Look-ups in named tables: a row name and a column name give one cell, copied from the table.

Togotu
         Lovevim  Sode  Dugovar  Zenem
Pini        -0.8  -1.1     -2.2   -0.9
Tetu        -0.8  -1.9      6.0   -4.7
Pur         -2.9  -6.7     -3.9   -3.7
Favar       -1.1  -3.2      0.7   -3.3
Sageru      -0.3   0.0     -7.8    2.2
Sen         -1.3  -3.8      3.6   -5.0
Tulasin      0.0   0.0      6.2   -3.4
Vek          0.0   0.9      0.5   -0.8
Nese        -0.8  -2.3      1.2   -3.0
Kuravir      0.8   3.2     -1.5    1.7
Zanasil     -0.8  -1.2     -2.2   -0.9
Febul       -2.8  -6.7     -3.4   -3.9
Sizaso      -0.7  -0.9     -7.6    1.5
Guzaro      -1.7  -3.0     -6.8   -0.2

What is the Lovevim of Sen in Togotu? -1.3
What is the Dugovar of Tulasin in Togotu? 6.2
What is the Zenem of Pini in Togotu? -0.9
What is the Dugovar of Zanasil in Togotu? -2.2
What is the Sode of Nese in Togotu? -2.3
What is the Zenem of Sen in Togotu? -5.0
What is the Dugovar of Guzaro in Togotu? -6.8
What is the Zenem of Febul in Togotu? -3.9
What is the Lovevim of Nese in Togotu? -0.8
What is the Lovevim of Zanasil in Togotu? -0.8
What is the Zenem of Vek in Togotu? -0.8
What is the Zenem of Zanasil in Togotu? -0.9
What is the Lovevim of Sizaso in Togotu? -0.7
What is the Lovevim of Tetu in Togotu? -0.8
What is the Sode of Febul in Togotu? -6.7
What is the Sode of Pur in Togotu? -6.7
What is the Dugovar of Vek in Togotu? 0.5
What is the Lovevim of Febul in Togotu? -2.8
What is the Dugovar of Favar in Togotu? 0.7
What is the Sode of Sen in Togotu? -3.8

Samutin =
|  | Retosab | Tezu | Razumo | Lumunad | Luma | Rugasip |
|---|---|---|---|---|---|---|
| Dumadil | 0.07 | -0.08 | 0.18 | -0.10 | 0.02 | 0.23 |
| Dizoniv | 0.75 | -0.04 | 0.01 | 0.03 | 0.07 | 0.22 |
| Mipos | 0.83 | -0.04 | 0.01 | 0.04 | 0.08 | 0.21 |
| Piva | -0.53 | -0.05 | 0.50 | 0.14 | 0.01 | 0.12 |
| Mav | 0.83 | 0.01 | -0.26 | 0.06 | -0.02 | 0.27 |
| Pineli | 0.55 | 0.05 | 0.04 | 0.41 | 0.00 | 0.16 |
| Susigo | 0.30 | 0.07 | -0.04 | 0.27 | -0.01 | 0.06 |

Dumadil, Luma -> 0.02
Mipos, Lumunad -> 0.04
Mipos, Luma -> 0.08
Pineli, Tezu -> 0.05
Susigo, Tezu -> 0.07
Dumadil, Rugasip -> 0.23
Dizoniv, Retosab -> 0.75
Mav, Razumo -> -0.26
Mav, Tezu -> 0.01
Piva, Retosab -> -0.53
Pineli, Lumunad -> 0.41
Mav, Lumunad -> 0.06
Pineli, Razumo -> 0.04
Piva, Lumunad -> 0.14
Dizoniv, Tezu -> -0.04

Table Meruvel
	Vasozu	Meruden
Zepaf	0.272	0.402
Leg	0.231	0.362
Kul	0.841	0.654
Tov	0.447	0.468
Fufe	0.664	0.920
Dif	0.200	0.350
Tedev	0.817	0.662

What is the Meruden of Tov in Meruvel? 0.468
What is the Vasozu of Zepaf in Meruvel? 0.272
What is the Meruden of Leg in Meruvel? 0.362
What is the Meruden of Kul in Meruvel? 0.654
What is the Vasozu of Dif in Meruvel? 0.200
What is the Vasozu of Fufe in Meruvel? 0.664
What is the Vasozu of Kul in Meruvel? 0.841
What is the Meruden of Fufe in Meruvel? 0.920
What is the Meruden of Tedev in Meruvel? 0.662
What is the Vasozu of Leg in Meruvel? 0.231
What is the Vasozu of Tedev in Meruvel? 0.817
Row with the largest Vasozu: Kul

Tuzes:
	Tilamo	Deverom	Debetuf
Vov	120	104	121
Dukif	101	129	84
Kav	126	84	115
Zekob	64	100	76
Lumub	67	32	113
Gon	137	75	111
Nogur	193	130	92
Lubik	139	119	99
Fepu	100	101	103
Lenodi	64	105	89
Mel	158	158	41
Vige	143	167	25

Nogur, Deverom: 130
Kav, Deverom: 84
Fepu, Tilamo: 100
Dukif, Debetuf: 84
Mel, Debetuf: 41
Gon, Debetuf: 111
Zekob, Deverom: 100
Kav, Debetuf: 115
Dukif, Tilamo: 101
Lumub, Deverom: 32
Nogur, Debetuf: 92
Vov, Debetuf: 121
Lubik, Deverom: 119
Zekob, Debetuf: 76
Lenodi, Tilamo: 64
Zekob, Tilamo: 64
Vige, Tilamo: 143

Table Diledul
|  | Nivog | Nazetir | Fesesi | Lizufif | Nuv | Tilura | Ter | Feb | Meru |
|---|---|---|---|---|---|---|---|---|---|
| Sas | 106 | 179 | 203 | 112 | 211 | 99 | 60 | 238 | 40 |
| Pomi | 236 | 196 | 75 | 48 | 125 | 212 | 233 | 84 | 194 |
| Liroza | 205 | 198 | 203 | 235 | 202 | 131 | 181 | 69 | 47 |

Liroza, Feb -> 69
Liroza, Meru -> 47
Liroza, Ter -> 181
Pomi, Nazetir -> 196
Sas, Nivog -> 106
Sas, Tilura -> 99
Liroza, Lizufif -> 235
Pomi, Feb -> 84
Sas, Nazetir -> 179
Sas, Lizufif -> 112
Pomi, Nuv -> 125
Liroza, Nivog -> 205
Sas, Nuv -> 211
Pomi, Fesesi -> 75
Row with the largest Tilura: Pomi

